Here is a tiny trained network, its code and every weight. The questions are about switching its units off for an input and a class, where a switched-off unit gives its printed mean instead of its output.

import numpy as np


def w(rows, s, z=0):
    codes = np.array(rows[::2]) - 128.0
    scale = np.full(codes.shape[1], s)
    scale[-1] = z or s
    return codes * scale


def norm(h):
    return h / np.sqrt((h * h).mean(-1, keepdims=True) + 1e-5)


def f(y):
    return y / 2 * (1 + np.tanh(0.7978845608 * (y + 0.044715 * y**3)))


def log_softmax(a):
    a = a - a.max(-1, keepdims=True)
    return a - np.log(np.exp(a).sum(-1, keepdims=True))


def net(x, mask):
    res = np.array(x, float).reshape(1, 7) / 4 @ E
    u = 0
    for l in range(4):
        y = f(norm(res) @ A[l][:, :-1].T + A[l][:, -1])
        res = res + np.where(mask[u : u + 5], y, B[l][:, -1]) @ B[l][:, :-1]
        u += 5
    return log_softmax(norm(res)[-1] @ U[:, :-1].T + U[:, -1])


A, B = {}, {}
E = w([
[134,127,132,135,149,122,139,124,129],'x0',
[146,199,138,58,177,78,76,114,81],'x1',
[111,101,39,183,124,86,147,125,34],'x2',
[131,64,187,202,120,96,6,115,132],'x3',
[121,147,118,100,59,150,96,130,123],'x4',
[124,71,52,80,203,210,53,107,144],'x5',
[206,58,212,101,110,192,151,80,54],'x6',
],0.0013)
A[0] = w([
[90,63,180,198,142,64,56,161,188,222],'0.n0',
[99,38,61,243,46,211,215,171,208,174],'0.n1',
[87,151,185,153,100,117,182,53,52,55],'0.n2',
[66,14,129,230,52,219,204,116,224,38],'0.n3',
[124,148,66,16,160,4,107,125,70,252],'0.n4',
],0.0023,0.0015)
B[0] = w([
[213,98,47,89,90,131,176,91,150,233],'0.n0',
[177,155,180,10,192,85,56,149,5,249],'0.n1',
[73,77,64,208,206,185,82,180,124,122],'0.n2',
[132,245,177,80,205,72,67,181,99,179],'0.n3',
[155,88,208,70,149,143,101,218,43,255],'0.n4',
],0.0026,0.0016)
A[1] = w([
[143,122,215,83,117,159,153,3,28,129],'1.n0',
[11,222,38,163,168,47,59,183,215,166],'1.n1',
[234,92,181,115,98,189,77,122,68,254],'1.n2',
[140,238,222,194,76,70,170,100,87,61],'1.n3',
[103,182,192,203,54,63,193,74,121,84],'1.n4',
],0.0025,0.00097)
B[1] = w([
[149,177,130,193,146,135,156,140,138,196],'1.n0',
[254,145,211,206,158,216,240,34,23,196],'1.n1',
[157,188,98,137,156,111,184,98,93,252],'1.n2',
[159,186,57,145,207,136,73,205,172,175],'1.n3',
[19,144,44,182,176,247,120,150,113,142],'1.n4',
],0.0035,0.0019)
A[2] = w([
[157,104,169,228,123,86,2,95,133,169],'2.n0',
[115,73,124,88,169,200,78,76,114,2],'2.n1',
[77,175,175,181,53,75,141,156,123,185],'2.n2',
[146,111,103,51,118,151,93,94,87,145],'2.n3',
[100,183,66,98,152,101,221,169,136,156],'2.n4',
],0.0034,0.00096)
B[2] = w([
[140,111,125,1,135,183,227,152,139,183],'2.n0',
[81,189,130,218,166,149,183,236,119,105],'2.n1',
[109,150,80,116,176,184,119,130,147,145],'2.n2',
[160,146,96,147,186,142,142,115,143,193],'2.n3',
[182,42,130,80,131,157,133,98,157,250],'2.n4',
],0.0046,0.0017)
A[3] = w([
[87,170,254,111,158,190,99,65,242,144],'3.n0',
[165,109,80,172,218,190,112,145,157,223],'3.n1',
[169,190,142,138,65,186,129,40,99,121],'3.n2',
[185,120,124,111,167,104,126,110,93,254],'3.n3',
[116,178,176,137,104,122,174,196,116,73],'3.n4',
],0.0031,0.0013)
B[3] = w([
[87,54,34,158,116,67,100,155,22,160],'3.n0',
[53,177,145,157,81,158,122,98,157,206],'3.n1',
[121,84,147,193,98,73,122,84,154,171],'3.n2',
[45,127,145,165,66,82,48,167,224,255],'3.n3',
[127,209,175,190,253,142,135,153,61,120],'3.n4',
],0.0039,0.0032)
U = w([
[48,209,82,186,217,255,144,165,146,133],'0',
[214,128,212,233,118,123,212,30,82,88],'1',
[108,126,122,118,93,90,90,112,186,252],'2',
[202,72,114,2,143,180,203,123,154,100],'3',
[156,195,200,86,190,74,69,189,82,49],'4',
[72,27,57,139,114,64,91,134,22,49],'5',
[90,116,137,127,87,103,97,98,187,152],'6',
],0.0068,0.0035)

Each question gives the input, the list of numbers given to net, and the class t.
The units are the neurons (one row each of A and B). Each row of codes is followed by its name. A weight is (code - 128) times the scale printed after its matrix; where a second scale follows, it is the last column's (A, B and U).
mask holds one flag per neuron, layer by layer. A switched-off neuron (its flag False) gives its mean, the last column of its row in B, instead of its output. The means were averaged over made-up inputs and are rounded, as every weight is.
A unit's drop is (log p(t) with every unit on - log p(t) with that unit switched off) / (log p(t) with every unit on - log p(t) with every unit switched off).
The circuit of an input: a set's keep is (log p(t) with only the set's units on - log p(t) with every unit switched off) / (log p(t) with every unit on - log p(t) with every unit switched off). Starting from the 12 units with the biggest drops (on a tie, the unit counted first), units are removed one at a time, each time the one whose removal leaves the highest keep (on an exact tie, the one counted first), for as long as the keep stays at least 0.8.
units of the circuit, in order: the units of the circuit, biggest drop first
most important unit: the unit with the biggest drop
k most important neurons: the k neurons with the biggest drops, biggest first
top k neurons in layer l: the k neurons of layer l with the biggest drops, biggest first
input [-7,1,4,6,-3,8,-3], class 0: most important unit => 2.n1
input [6,-6,-8,5,-8,-2,6], class 5: units of the circuit, in order => [3.n0, 1.n1]
input [-3,-7,-3,0,7,6,-4], class 4: units of the circuit, in order => [0.n1, 0.n3]
input [2,-5,-2,8,7,6,4], class 3: 3 most important neurons => [2.n0, 1.n4, 1.n1]
input [-6,-7,3,2,-3,6,0], class 4: units of the circuit, in order => [0.n1, 0.n3]
input [-6,-2,6,2,-2,-6,1], class 0: units of the circuit, in order => [1.n4, 1.n3]
input [-3,-4,7,3,1,8,1], class 0: 2 most important neurons => [2.n1, 2.n3]
input [-2,8,-3,8,-7,4,-4], class 3: 2 most important neurons => [2.n0, 0.n1]
input [-4,-1,-4,-1,4,6,-1], class 0: top 3 neurons in layer 2 => [2.n1, 2.n3, 2.n4]
input [-5,0,-7,-5,-5,2,6], class 5: 4 most important neurons => [3.n0, 1.n1, 2.n0, 0.n0]
input [-8,-4,1,-1,-8,-1,6], class 2: units of the circuit, in order => [1.n1, 3.n3, 0.n3]
input [1,-6,6,3,5,-4,5], class 4: units of the circuit, in order => [0.n1, 0.n3, 1.n1, 3.n0]
input [-6,-6,1,1,7,6,7], class 1: top 4 neurons in layer 1 => [1.n2, 1.n3, 1.n4, 1.n0]
input [3,3,-6,-2,-4,-4,-1], class 5: top 2 neurons in layer 3 => [3.n0, 3.n3]
input [7,-5,-4,-6,-4,-5,-8], class 1: 2 most important neurons => [1.n1, 2.n0]
input [-2,-4,-3,-7,4,-1,-5], class 3: units of the circuit, in order => [2.n4]
input [5,8,4,6,3,-8,-1], class 0: 2 most important neurons => [0.n1, 1.n4]
input [-7,6,2,6,-5,6,-8], class 1: 2 most important neurons => [1.n1, 0.n1]
input [-6,-3,-7,8,8,-4,6], class 3: units of the circuit, in order => [2.n0, 3.n3]
input [7,4,0,3,-5,-4,6], class 2: units of the circuit, in order => [1.n1]
